Here is a tiny trained network, its code and every weight. The questions are about switching its units off for an input and a class, where a switched-off unit gives its printed mean instead of its output.

import numpy as np


def w(rows, s, z=0):
    codes = np.array(rows[::2]) - 128.0
    scale = np.full(codes.shape[1], s)
    scale[-1] = z or s
    return codes * scale


def f(y):
    return np.maximum(y, 0)


def log_softmax(a):
    a = a - a.max(-1, keepdims=True)
    return a - np.log(np.exp(a).sum(-1, keepdims=True))


def net(x, mask):
    res = np.array(x, float).reshape(1, 5) / 4 @ E
    y = f(res @ A[0][:, :-1].T + A[0][:, -1])
    res = res + np.where(mask, y, B[0][:, -1]) @ B[0][:, :-1]
    return log_softmax(res[-1] @ U[:, :-1].T + U[:, -1])


A, B = {}, {}
E = w([
[81,208,61,220,163,125,102,82,133,145,78,83],'x0',
[173,149,69,154,120,79,128,62,189,138,208,235],'x1',
[133,116,119,130,174,123,106,151,132,117,95,148],'x2',
[132,164,129,118,132,126,145,149,128,137,124,140],'x3',
[144,183,212,117,110,58,87,63,151,10,134,110],'x4',
],0.013)
A[0] = w([
[189,163,113,203,150,115,115,72,93,102,113,57,28],'n1',
[88,229,105,206,139,107,103,79,88,56,86,106,97],'n2',
[143,165,195,106,96,1,69,91,73,68,101,135,25],'n3',
[53,173,177,25,129,181,89,138,90,59,42,28,42],'n4',
[193,103,203,33,116,48,137,103,119,172,113,131,20],'n5',
[104,152,211,46,168,159,116,136,84,106,75,12,3],'n6',
[212,181,98,128,188,81,113,64,211,73,211,161,67],'n7',
[209,76,213,30,102,109,134,217,150,42,175,170,85],'n8',
[147,183,143,83,71,84,120,83,148,14,27,128,30],'n9',
[143,204,210,73,111,110,65,81,102,63,124,150,149],'n10',
[154,61,157,49,129,80,66,90,91,141,158,106,29],'n11',
[128,160,190,120,119,104,87,99,118,72,129,92,12],'n12',
],0.0087,0.0042)
B[0] = w([
[134,127,66,111,172,98,84,130,163,62,98,31,175],'n1',
[32,216,109,254,170,84,148,132,159,101,123,65,216],'n2',
[161,88,41,21,34,180,206,127,56,183,98,151,212],'n3',
[209,92,176,197,69,161,84,86,168,105,224,197,240],'n4',
[120,142,95,166,182,33,94,108,199,49,88,91,182],'n5',
[193,34,183,178,75,190,80,73,165,62,121,127,225],'n6',
[244,81,159,128,127,105,109,85,192,118,159,187,228],'n7',
[44,181,60,208,215,74,79,207,165,98,137,14,252],'n8',
[104,46,42,91,113,171,184,96,67,152,19,108,206],'n9',
[125,31,109,149,101,114,217,70,140,103,112,76,221],'n10',
[51,80,127,151,238,124,65,123,163,101,42,164,168],'n11',
[155,164,140,106,42,144,226,185,107,207,158,110,184],'n12',
],0.0087,0.018)
U = w([
[2,187,161,185,148,70,56,106,124,38,110,17,57],'0',
[204,99,208,119,76,112,39,49,171,18,207,216,6],'1',
[96,43,56,54,113,217,158,165,25,163,97,100,219],'2',
],0.008,0.0025)

Each question gives the input, the list of numbers given to net, and the class t.
The units are the neurons (one row each of A and B). Each row of codes is followed by its name. A weight is (code - 128) times the scale printed after its matrix; where a second scale follows, it is the last column's (A, B and U).
mask holds one flag per neuron, in row order. A switched-off neuron (its flag False) gives its mean, the last column of its row in B, instead of its output. The means were averaged over made-up inputs and are rounded, as every weight is.
A unit's drop is (log p(t) with every unit on - log p(t) with that unit switched off) / (log p(t) with every unit on - log p(t) with every unit switched off).
The circuit of an input: a set's keep is (log p(t) with only the set's units on - log p(t) with every unit switched off) / (log p(t) with every unit on - log p(t) with every unit switched off). Starting from all 12 units, units are removed one at a time, each time the one whose removal leaves the highest keep (on an exact tie, the one counted first), for as long as the keep stays at least 0.8.
units of the circuit, in order: the units of the circuit, biggest drop first
most important unit: the unit with the biggest drop
top k neurons: the k neurons with the biggest drops, biggest first
drop of u: that unit's drop, to one decimal
input [0,4,0,-2,7], class 2: units of the circuit, in order -> [n3, n9]
input [-7,-6,1,2,6], class 0: top 2 neurons -> [n8, n5]
input [-6,-8,1,-2,0], class 1: most important unit -> n4
input [-5,5,3,2,-5], class 0: units of the circuit, in order -> [n4, n3]
input [6,7,0,-3,-3], class 1: top 2 neurons -> [n8, n7]
input [-6,-6,-2,-6,-4], class 0: top 2 neurons -> [n8, n7]
input [-5,-8,-4,-1,0], class 1: top 2 neurons -> [n4, n6]
input [-1,-7,5,-3,5], class 1: top 2 neurons -> [n4, n6]
input [-7,7,2,5,-4], class 0: top 3 neurons -> [n8, n4, n6]
input [6,-7,4,-7,8], class 2: top 4 neurons -> [n9, n3, n12, n7]
input [4,-4,-4,5,5], class 2: top 3 neurons -> [n9, n3, n8]
input [-5,-5,0,-3,-5], class 0: top 4 neurons -> [n3, n7, n9, n8]
input [1,-8,4,1,6], class 1: top 2 neurons -> [n4, n6]
input [-8,-4,-6,4,8], class 0: top 3 neurons -> [n8, n5, n11]
input [-1,-2,-3,-5,3], class 2: most important unit -> n7
input [4,-1,4,5,8], class 2: top 2 neurons -> [n3, n9]
input [-7,7,-8,7,-1], class 0: top 3 neurons -> [n8, n4, n6]
input [-2,1,3,8,8], class 2: drop of n4 -> 0.0
input [0,-8,-2,-4,8], class 1: drop of n4 -> 3.6
input [-1,-3,6,-6,8], class 2: drop of n9 -> 0.2
